[[-3.73  4.50 -0.70 -4.41]
 [-3.39 -1.67 -3.40 -4.82]
 [-4.52 -3.36 -0.92  0.77]]	-3.73, 0.77

[ 4.17 -3.64 -0.12 -2.75  5.47 -4.45]	4.17, -4.45

[-3.19  5.24  2.70 -3.38 -2.56 -2.20 -0.11]	-3.19, -0.11

[[ 1.89 -2.41  4.40 -3.02]
 [ 2.63 -0.66  4.34 -3.02]]	1.89, -3.02

[ 1.37 -4.31  0.92  5.29 -1.12  2.73  3.69]	1.37, 3.69

[[ 0.25 -0.56 -1.47  5.36 -1.56]
 [ 2.52 -2.10  4.02 -1.43  2.14]]	0.25, 2.14
---
[[-2.26 -2.79  0.38  3.06 -2.26 -2.50  0.06]
 [ 0.08 -2.81  3.97  0.04  0.08 -2.71 -0.11]
 [-4.26  2.02 -0.39  4.14 -4.26  0.14  1.41]] Out: 0.14

[[-0.23  0.27 -4.25 -0.44]
 [-3.56  0.23 -3.06 -0.81]
 [-1.32  0.40  0.38 -0.37]] Out: 0.38

[[-0.55 -2.57  4.98 -3.34  1.57]
 [-0.93  2.55  5.33 -3.42 -0.88]
 [-2.34 -2.05  1.66  0.53  0.30]] Out: 0.53

[[-0.61  1.58 -1.51 -1.47 -0.72]
 [-2.10  2.56 -4.51  1.47  1.47]
 [-1.62  0.43  0.12 -2.27 -0.77]] Out: -2.27

[[-2.32 -3.04 -1.03  4.96  2.41  0.56  0.95]
 [ 0.84  1.94 -1.78  1.58  2.16 -1.41 -1.02]
 [ 0.80  2.57  1.99 -1.88 -1.94 -1.16 -1.50]] Out: -1.16

[[-3.75  2.19  1.18  2.80  1.10 -1.33]
 [-3.06  2.40  1.15  2.35  0.42 -0.75]
 [-5.54  4.60  0.96  4.73  1.77 -1.49]] Out: 1.77

[[ 2.83 -3.50 -3.83 -0.96 -4.39]
 [-0.22  1.07 -0.94 -1.07  1.31]
 [-3.41  0.56  3.95 -1.20  3.50]] Out: -1.20

[[ 3.48  3.87  1.51  0.12  0.33 -1.05  3.43]
 [ 2.55  4.91  1.43  3.28  3.55 -2.23  2.90]
 [ 4.59  5.42  2.01  0.82  0.57  0.23  1.34]] Out: 0.23

[[ 4.79 -2.49  2.04 -0.77  0.38 -3.46]
 [-2.64  2.65 -0.57  0.80 -1.89  1.42]
 [ 1.34 -0.54  1.55 -1.80  0.00 -2.11]] Out: 0.00
---
[-0.74 -2.80 -1.04 -4.78]	-2.80
[-4.36 -1.93 -0.92  4.21 -1.34]	-0.92
[-5.32 -4.94 -4.56  2.20 -5.49  2.38]	2.20
[-1.53  4.57  1.41 -1.64 -4.69]	1.41
[-0.65 -1.62 -1.27  0.51  4.79  2.71  0.45]	4.79
[-1.36  4.61 -2.07  1.48]	4.61
[0.20 2.67 3.93 0.28 0.03]	3.93
[ 4.81 -0.16 -1.12  1.71 -1.41]	-1.12
[ 1.94 -1.63 -3.87 -5.20 -2.69]	-3.87
[-1.93 -4.94  3.11 -3.35  2.62  0.36]	-3.35
---
((2.26, 0.49, 0.96, -1.05, -2.30, -0.49, 1.88), (-3.00, 0.54, -2.34, 1.13, 4.13, 2.98, -2.13), (-2.55, -3.79, 2.25, -5.31, -0.36, 0.51, 4.03))	1.88
((-1.27, -0.76, -0.86, -1.85, -4.67), (0.13, -2.02, -1.10, -0.53, -4.32), (-3.20, 2.29, 0.30, -2.98, -3.42))	-4.67
((-0.67, 1.69, 1.21, 5.35, -3.46), (-3.95, 0.00, 0.00, -0.87, 1.90), (0.59, -0.20, -0.42, -2.90, 0.00))	-3.46
((2.11, 0.63, 2.42, 1.29, 0.42, -3.65, -2.10), (2.74, 0.27, -0.93, -2.15, -1.50, -3.61, 1.06), (-0.47, -0.71, 0.96, -2.21, -4.50, 0.18, 3.35))	-2.10
((5.09, -1.78, 2.47, 4.39, 5.11, 2.68), (3.45, -3.64, 4.47, 2.23, 3.47, 4.70), (-0.78, 0.96, 1.16, -1.17, -0.79, 1.11))	2.68
((-0.19, 0.06, 0.98, 0.33, -2.57), (0.35, -0.19, -0.57, -0.14, 2.99), (3.44, 1.14, 4.64, -0.36, 3.01))	-2.57
((-0.56, -3.46, 1.10, 4.83, -0.66, -4.11), (0.00, -1.19, -0.22, -0.19, 3.45, 0.95), (-3.02, -1.21, -3.07, -1.81, 1.51, 1.62))	-4.11
((-1.58, 0.89, 0.01, -1.13, -0.68, 1.52, -1.19), (2.75, -0.59, -0.86, -0.88, 0.73, -1.99, -0.75), (-3.16, -4.56, 0.39, 0.91, 0.45, -1.42, 1.89))	-1.19
---
[ 243  197 -848 -153  733] ==> -848, 733

[ 31 -45 -13  15  37  -5  16] ==> 15, 37

[ 19 171 901  91 451 115   8] ==> 91, 901

[112  29 147 194 115] ==> 147, 194

[821 576 588  16  60 503 283] ==> 16, 821

[[-41  -9  -5 -12 -36]
 [ 33  21  41  20  31]
 [ 22   0 -16   5  -1]] ==> 41, 41
---
[[-0.04, -0.09, 2.87, 2.20],
 [-4.00, -3.68, 1.63, 2.21]] ⇒ 2.87, -4.00

[-0.46, -5.00, 2.94, 2.77] ⇒ 2.94, -5.00

[[-4.15, -0.68, 3.89, 3.42, -2.33, -1.07],
 [-1.52, 0.20, 2.92, 2.44, -0.38, -1.67]] ⇒ 3.89, -4.15

[-3.66, -3.43, 0.71, 5.01] ⇒ 5.01, -3.66

[-0.26, 4.23, 3.33, 0.81] ⇒ 4.23, -0.26

[[1.61, 4.63, 0.14, -1.04],
 [0.21, -0.26, -1.20, 0.80]] ⇒ 4.63, -1.20
